Here is a tiny trained network, its code and every weight. The questions are about switching its units off for an input and a class, where a switched-off unit gives its printed mean instead of its output.

import numpy as np


def w(rows, s, z=0):
    codes = np.array(rows[::2]) - 128.0
    scale = np.full(codes.shape[1], s)
    scale[-1] = z or s
    return codes * scale


def f(y):
    return y / 2 * (1 + np.tanh(0.7978845608 * (y + 0.044715 * y**3)))


def log_softmax(a):
    a = a - a.max(-1, keepdims=True)
    return a - np.log(np.exp(a).sum(-1, keepdims=True))


def net(x, mask):
    res = np.array(x, float).reshape(1, 8) / 4 @ E
    y = f(res @ A[0][:, :-1].T + A[0][:, -1])
    res = res + np.where(mask, y, B[0][:, -1]) @ B[0][:, :-1]
    return log_softmax(res[-1] @ U[:, :-1].T + U[:, -1])


A, B = {}, {}
E = w([
[173,135,147,7],'x0',
[119,230,132,135],'x1',
[171,173,55,123],'x2',
[157,97,142,110],'x3',
[131,140,184,162],'x4',
[59,178,55,146],'x5',
[18,96,139,92],'x6',
[148,54,93,115],'x7',
],0.012)
A[0] = w([
[131,187,196,210,254],'n1',
[89,179,76,140,235],'n2',
[49,119,201,94,246],'n3',
[45,170,178,163,68],'n4',
[165,106,98,254,164],'n5',
[109,68,42,86,226],'n6',
],0.0092,0.0041)
B[0] = w([
[104,134,205,179,255],'n1',
[112,186,42,161,215],'n2',
[23,101,161,107,241],'n3',
[140,83,143,129,198],'n4',
[203,102,101,169,239],'n5',
[176,139,3,97,228],'n6',
],0.011,0.0091)
U = w([
[93,58,60,107,194],'0',
[119,207,131,125,1],'1',
[254,64,156,2,165],'2',
[172,77,152,205,171],'3',
[85,22,250,56,186],'4',
],0.0098,0.00077)

Each question gives the input, the list of numbers given to net, and the class t.
The units are the neurons (one row each of A and B). Each row of codes is followed by its name. A weight is (code - 128) times the scale printed after its matrix; where a second scale follows, it is the last column's (A, B and U).
mask holds one flag per neuron, in row order. A switched-off neuron (its flag False) gives its mean, the last column of its row in B, instead of its output. The means were averaged over made-up inputs and are rounded, as every weight is.
A unit's drop is (log p(t) with every unit on - log p(t) with that unit switched off) / (log p(t) with every unit on - log p(t) with every unit switched off).
The circuit of an input: a set's keep is (log p(t) with only the set's units on - log p(t) with every unit switched off) / (log p(t) with every unit on - log p(t) with every unit switched off). Starting from all 6 units, units are removed one at a time, each time the one whose removal leaves the highest keep (on an exact tie, the one counted first), for as long as the keep stays at least 0.8.
circuit, biggest first: the units of the circuit, biggest drop first
k most important neurons: the k neurons with the biggest drops, biggest first
drop when u is switched off: that unit's drop, to one decimal
input [7,-3,1,-7,4,-1,1,-1], class 4: 2 most important neurons -> n6; n5
input [-2,-2,-2,8,-2,-4,4,6], class 2: circuit, biggest first -> n6
input [4,-6,2,-8,5,0,1,6], class 2: 3 most important neurons -> n2; n3; n1
input [2,7,0,7,3,3,7,-3], class 4: 2 most important neurons -> n3; n6
input [-6,-4,-1,-7,4,-3,3,-8], class 4: 2 most important neurons -> n3; n6
input [5,1,-7,-3,-2,2,-6,-4], class 4: circuit, biggest first -> n6; n2
input [-8,7,3,-3,7,4,8,5], class 3: circuit, biggest first -> n4; n1
input [2,8,-7,2,-4,-1,-3,2], class 4: 3 most important neurons -> n6; n2; n5
input [7,-7,8,-7,8,-1,7,-8], class 4: drop when n6 is switched off -> 0.2
input [1,-7,-1,7,5,0,-3,-8], class 4: drop when n6 is switched off -> 0.3
input [-4,-6,-4,4,0,-3,-1,-5], class 4: drop when n5 is switched off -> -0.1
input [1,-3,8,-7,2,-1,-2,1], class 2: drop when n1 is switched off -> 0.7
